Here is a tiny trained network, its code and every weight. The questions are about switching its units off for an input and a target symbol, where a switched-off unit gives its printed mean instead of its output.

import numpy as np


def w(rows, s, z=0):
    codes = np.array(rows[::2]) - 128.0
    scale = np.full(codes.shape[1], s)
    scale[-1] = z or s
    return codes * scale


def f(y):
    return np.maximum(y, 0)


def softmax(a):
    e = np.exp(a - a.max(-1, keepdims=True))
    return e / e.sum(-1, keepdims=True)


def log_softmax(a):
    a = a - a.max(-1, keepdims=True)
    return a - np.log(np.exp(a).sum(-1, keepdims=True))


def net(x, mask):
    ids = ['βδζθξτφω'.index(c) for c in x.split()]
    T = len(ids)
    res = E[ids] + P[:T]
    r = res
    for j in range(2):
        rows = slice(2 * j, 2 * j + 2)
        q, k, v = (r @ M[0][rows].T for M in (Q, K, V))
        z = softmax(np.where(np.tri(T) > 0, q @ k.T / 2**0.5, -1e9)) @ v
        o = O[0][rows]
        res = res + np.where(mask[j], z, o[:, -1]) @ o[:, :-1]
    y = f(res @ A[0][:, :-1].T + A[0][:, -1])
    res = res + np.where(mask[2:6], y, B[0][:, -1]) @ B[0][:, :-1]
    return log_softmax(res[-1] @ U[:, :-1].T + U[:, -1])


Q, K, V, O, A, B = {}, {}, {}, {}, {}, {}
E = w([
[217,95,113,163,85],'β',
[244,91,150,133,96],'δ',
[254,65,93,149,80],'ζ',
[126,157,221,181,56],'θ',
[184,101,6,239,86],'ξ',
[240,135,87,112,208],'τ',
[136,199,49,145,123],'φ',
[102,216,121,169,228],'ω',
],0.0098)
P = w([
[56,71,180,72,119],'0',
[121,72,177,135,144],'1',
[149,115,146,159,149],'2',
[155,175,128,167,157],'3',
[177,216,94,170,168],'4',
[193,254,114,173,102],'5',
],0.008)
Q[0] = w([
[88,192,178,136,138],'h1',
[234,189,173,180,109],'h1',
[201,186,216,156,116],'h2',
[166,137,144,254,57],'h2',
],0.0098)
K[0] = w([
[215,129,104,85,101],'h1',
[174,225,107,221,149],'h1',
[209,184,2,212,145],'h2',
[200,217,124,122,224],'h2',
],0.0098)
V[0] = w([
[126,111,214,128,65],'h1',
[185,64,45,145,113],'h1',
[62,139,86,231,91],'h2',
[134,93,125,146,6],'h2',
],0.011)
O[0] = w([
[220,188,138,129,47,225],'h1',
[29,70,77,126,46,111],'h1',
[139,86,170,255,151,251],'h2',
[88,190,114,235,43,46],'h2',
],0.0095,0.0013)
A[0] = w([
[93,48,95,185,150,67],'n1',
[164,86,148,147,189,231],'n2',
[114,52,253,142,123,252],'n3',
[129,173,82,60,63,173],'n4',
],0.0062,0.0029)
B[0] = w([
[253,114,115,108,143,185],'n1',
[77,165,193,103,176,252],'n2',
[73,4,57,61,177,240],'n3',
[154,168,87,54,135,177],'n4',
],0.0063,0.0043)
U = w([
[94,125,137,135,107,75],'β',
[130,168,107,98,106,54],'δ',
[79,113,93,32,104,113],'ζ',
[254,233,157,196,139,101],'θ',
[86,23,143,237,117,105],'ξ',
[170,51,126,62,173,132],'τ',
[57,166,89,146,110,252],'φ',
[130,63,176,159,203,204],'ω',
],0.0061,0.0043)

Each question gives the input, a string of symbols that net reads in full, and the target symbol t.
The units are the heads (2 rows each of Q, K, V and O) and the neurons (one row each of A and B). Each row of codes is followed by its name. A weight is (code - 128) times the scale printed after its matrix; where a second scale follows, it is the last column's (O, A, B and U).
mask holds one flag per unit, heads first, then neurons. A switched-off unit (its flag False) gives its mean, the last column of its rows in O or B, instead of its output. The means were averaged over made-up inputs and are rounded, as every weight is.
A unit's drop is (log p(t) with every unit on - log p(t) with that unit switched off) / (log p(t) with every unit on - log p(t) with every unit switched off).
The circuit of an input: a set's keep is (log p(t) with only the set's units on - log p(t) with every unit switched off) / (log p(t) with every unit on - log p(t) with every unit switched off). Starting from all 6 units, units are removed one at a time, each time the one whose removal leaves the highest keep (on an exact tie, the one counted first), for as long as the keep stays at least 0.8.
units of the circuit, in order: the units of the circuit, biggest drop first
unit that matters most: the unit with the biggest drop
which heads matter: for each layer, one digit per head in row order, 1 if its drop is at least 0.15 and else 0, layers parted by /
drop of u: that unit's drop, to one decimal
input ω ξ ω δ ξ θ, target ξ: which heads matter -> 11
input θ ξ δ ξ, target ξ: which heads matter -> 11
input δ θ ξ θ, target ξ: unit that matters most -> h2
input τ τ θ, target ζ: which heads matter -> 01
input θ θ ω ξ τ ζ, target τ: which heads matter -> 01
input φ φ θ δ ω δ, target ω: which heads matter -> 11
input θ ξ δ, target ξ: units of the circuit, in order -> h2, h1
input ζ τ δ, target ζ: units of the circuit, in order -> h2, h1
input ξ θ τ θ φ θ, target ω: which heads matter -> 11
input ξ ξ ζ, target ξ: units of the circuit, in order -> h1, h2
input θ θ θ ζ, target θ: which heads matter -> 10
input ω ζ ξ ξ δ, target ξ: units of the circuit, in order -> h1, h2
input θ θ ζ, target θ: drop of n1 -> 0.0
input θ θ δ, target θ: units of the circuit, in order -> h1
input θ θ ξ β, target ξ: units of the circuit, in order -> h2, h1
input θ ω θ θ ω ω, target ω: drop of h2 -> 0.6
input ζ θ ω ω θ β, target ω: drop of h1 -> 0.4
